Below are the code and all the weights of a small trained network. Each question names an input and a target symbol and asks about switching units off, where a switched-off unit gives its printed mean instead of its output.

import numpy as np


def w(rows, s, z=0):
    codes = np.array(rows[::2]) - 128.0
    scale = np.full(codes.shape[1], s)
    scale[-1] = z or s
    return codes * scale


def f(y):
    return y / 2 * (1 + np.tanh(0.7978845608 * (y + 0.044715 * y**3)))


def softmax(a):
    e = np.exp(a - a.max(-1, keepdims=True))
    return e / e.sum(-1, keepdims=True)


def log_softmax(a):
    a = a - a.max(-1, keepdims=True)
    return a - np.log(np.exp(a).sum(-1, keepdims=True))


def net(x, mask):
    ids = ['αβγεζηθλμξπστψω'.index(c) for c in x.split()]
    T = len(ids)
    res = E[ids] + P[:T]
    r = res
    for j in range(3):
        rows = slice(4 * j, 4 * j + 4)
        q, k, v = (r @ M[0][rows].T for M in (Q, K, V))
        z = softmax(np.where(np.tri(T) > 0, q @ k.T / 4**0.5, -1e9)) @ v
        o = O[0][rows]
        res = res + np.where(mask[j], z, o[:, -1]) @ o[:, :-1]
    y = f(res @ A[0][:, :-1].T + A[0][:, -1])
    res = res + np.where(mask[3:19], y, B[0][:, -1]) @ B[0][:, :-1]
    return log_softmax(res[-1] @ U[:, :-1].T + U[:, -1])


Q, K, V, O, A, B = {}, {}, {}, {}, {}, {}
E = w([
[38,186,5],'α',
[118,189,120],'β',
[216,134,156],'γ',
[109,148,103],'ε',
[115,165,135],'ζ',
[94,137,74],'η',
[131,159,146],'θ',
[87,142,71],'λ',
[125,141,145],'μ',
[113,169,124],'ξ',
[134,164,131],'π',
[178,144,106],'σ',
[145,150,54],'τ',
[98,138,73],'ψ',
[145,152,179],'ω',
],0.016)
P = w([
[30,199,143],'0',
[33,78,203],'1',
[185,105,6],'2',
[42,19,113],'3',
[26,119,198],'4',
[194,160,58],'5',
],0.013)
Q[0] = w([
[116,150,108],'head 1',
[142,123,79],'head 1',
[144,107,156],'head 1',
[59,147,183],'head 1',
[116,214,181],'head 2',
[72,96,118],'head 2',
[124,184,99],'head 2',
[5,172,128],'head 2',
[157,149,160],'head 3',
[110,96,75],'head 3',
[128,109,112],'head 3',
[77,141,188],'head 3',
],0.02)
K[0] = w([
[132,161,85],'head 1',
[112,115,176],'head 1',
[78,100,92],'head 1',
[131,202,151],'head 1',
[132,247,129],'head 2',
[99,129,162],'head 2',
[141,157,38],'head 2',
[32,163,163],'head 2',
[159,138,74],'head 3',
[154,68,151],'head 3',
[164,85,134],'head 3',
[139,152,165],'head 3',
],0.015)
V[0] = w([
[108,157,178],'head 1',
[157,189,75],'head 1',
[143,163,115],'head 1',
[79,99,78],'head 1',
[157,225,189],'head 2',
[109,86,141],'head 2',
[123,69,153],'head 2',
[161,134,7],'head 2',
[107,190,158],'head 3',
[109,112,171],'head 3',
[172,84,153],'head 3',
[67,97,74],'head 3',
],0.015)
O[0] = w([
[165,80,61,185],'head 1',
[230,100,133,160],'head 1',
[255,157,128,143],'head 1',
[109,69,195,222],'head 1',
[116,85,29,101],'head 2',
[95,156,149,101],'head 2',
[79,208,92,43],'head 2',
[180,74,207,229],'head 2',
[121,146,112,202],'head 3',
[213,146,31,140],'head 3',
[180,194,157,1],'head 3',
[141,64,153,247],'head 3',
],0.007,0.0084)
A[0] = w([
[174,125,159,1],'neuron 1',
[112,114,9,159],'neuron 2',
[108,145,150,133],'neuron 3',
[106,71,148,120],'neuron 4',
[155,79,171,142],'neuron 5',
[114,139,99,63],'neuron 6',
[197,88,113,210],'neuron 7',
[178,91,123,168],'neuron 8',
[83,66,130,146],'neuron 9',
[143,152,83,74],'neuron 10',
[81,194,81,182],'neuron 11',
[106,210,95,151],'neuron 12',
[68,111,176,188],'neuron 13',
[98,75,155,129],'neuron 14',
[115,93,183,147],'neuron 15',
[157,199,86,239],'neuron 16',
],0.016,0.0048)
B[0] = w([
[16,133,73,162],'neuron 1',
[10,108,158,227],'neuron 2',
[175,133,82,124],'neuron 3',
[183,123,71,232],'neuron 4',
[159,129,120,253],'neuron 5',
[90,170,122,141],'neuron 6',
[160,94,236,219],'neuron 7',
[116,162,171,205],'neuron 8',
[178,154,147,239],'neuron 9',
[146,205,97,143],'neuron 10',
[149,254,71,176],'neuron 11',
[233,190,199,155],'neuron 12',
[171,88,79,196],'neuron 13',
[115,226,144,231],'neuron 14',
[88,125,57,230],'neuron 15',
[185,66,209,150],'neuron 16',
],0.0066,0.017)
U = w([
[178,98,181,226],'α',
[74,48,200,169],'β',
[138,214,174,86],'γ',
[105,115,79,132],'ε',
[63,80,133,110],'ζ',
[148,90,42,161],'η',
[70,106,148,52],'θ',
[216,120,2,53],'λ',
[135,120,52,23],'μ',
[80,49,106,4],'ξ',
[81,91,122,93],'π',
[170,200,131,32],'σ',
[128,147,99,118],'τ',
[154,97,29,139],'ψ',
[94,164,131,83],'ω',
],0.0091,0.0028)

Each question gives the input, a string of symbols that net reads in full, and the target symbol t.
The units are the heads (4 rows each of Q, K, V and O) and the neurons (one row each of A and B). Each row of codes is followed by its name. A weight is (code - 128) times the scale printed after its matrix; where a second scale follows, it is the last column's (O, A, B and U).
mask holds one flag per unit, heads first, then neurons. A switched-off unit (its flag False) gives its mean, the last column of its rows in O or B, instead of its output. The means were averaged over made-up inputs and are rounded, as every weight is.
A unit's drop is (log p(t) with every unit on - log p(t) with that unit switched off) / (log p(t) with every unit on - log p(t) with every unit switched off).
The circuit of an input: a set's keep is (log p(t) with only the set's units on - log p(t) with every unit switched off) / (log p(t) with every unit on - log p(t) with every unit switched off). Starting from the 12 units with the biggest drops (on a tie, the unit counted first), units are removed one at a time, each time the one whose removal leaves the highest keep (on an exact tie, the one counted first), for as long as the keep stays at least 0.8.
units of the circuit, in order: the units of the circuit, biggest drop first
most important unit: the unit with the biggest drop
top k neurons: the k neurons with the biggest drops, biggest first
which heads matter: for each layer, one digit per head in row order, 1 if its drop is at least 0.15 and else 0, layers parted by /
drop of u: that unit's drop, to one decimal
input λ γ ε, target α: units of the circuit, in order => [head 2]
input ε ω ω θ, target γ: which heads matter => 011
input σ γ ω α α, target σ: which heads matter => 001
input ω σ γ, target α: which heads matter => 000
input ξ ξ μ, target α: top 2 neurons => [neuron 2; neuron 7]
input λ ψ ζ, target α: which heads matter => 010
input π α σ, target α: which heads matter => 000
input ζ α μ τ, target λ: top 3 neurons => [neuron 2; neuron 13; neuron 4]
input γ β γ θ σ, target γ: top 3 neurons => [neuron 12; neuron 11; neuron 15]
input ζ ω γ α, target γ: units of the circuit, in order => [head 3; head 2; neuron 15]
input ω ψ θ γ ζ, target ω: units of the circuit, in order => [head 2; neuron 2; neuron 11; head 3]
input α α μ β σ λ, target α: units of the circuit, in order => [head 2; neuron 7]
input α α ζ ε ζ, target α: which heads matter => 110
input π η λ, target α: units of the circuit, in order => [head 2]
input π γ ω θ π ε, target α: top 2 neurons => [neuron 2; neuron 15]
input α ω τ ψ, target ω: units of the circuit, in order => [head 2; neuron 2; neuron 11]
input π τ η γ λ β, target α: top 2 neurons => [neuron 2; neuron 7]
input ε τ ω ω α α, target β: which heads matter => 010
input λ ω ε ζ, target γ: top 2 neurons => [neuron 12; neuron 11]
input γ θ ζ ζ β, target γ: which heads matter => 111
input π μ η, target α: most important unit => head 2
input ξ ω ω ψ, target γ: top 2 neurons => [neuron 12; neuron 11]
input η β ω, target α: top 3 neurons => [neuron 2; neuron 7; neuron 15]
input ω ω α β, target γ: top 3 neurons => [neuron 12; neuron 11; neuron 2]
input ω β π π ζ, target ω: drop of head 2 => 1.3
input τ ε π, target α: drop of neuron 2 => 0.3
input γ ζ θ ξ ω, target γ: drop of neuron 2 => 0.1
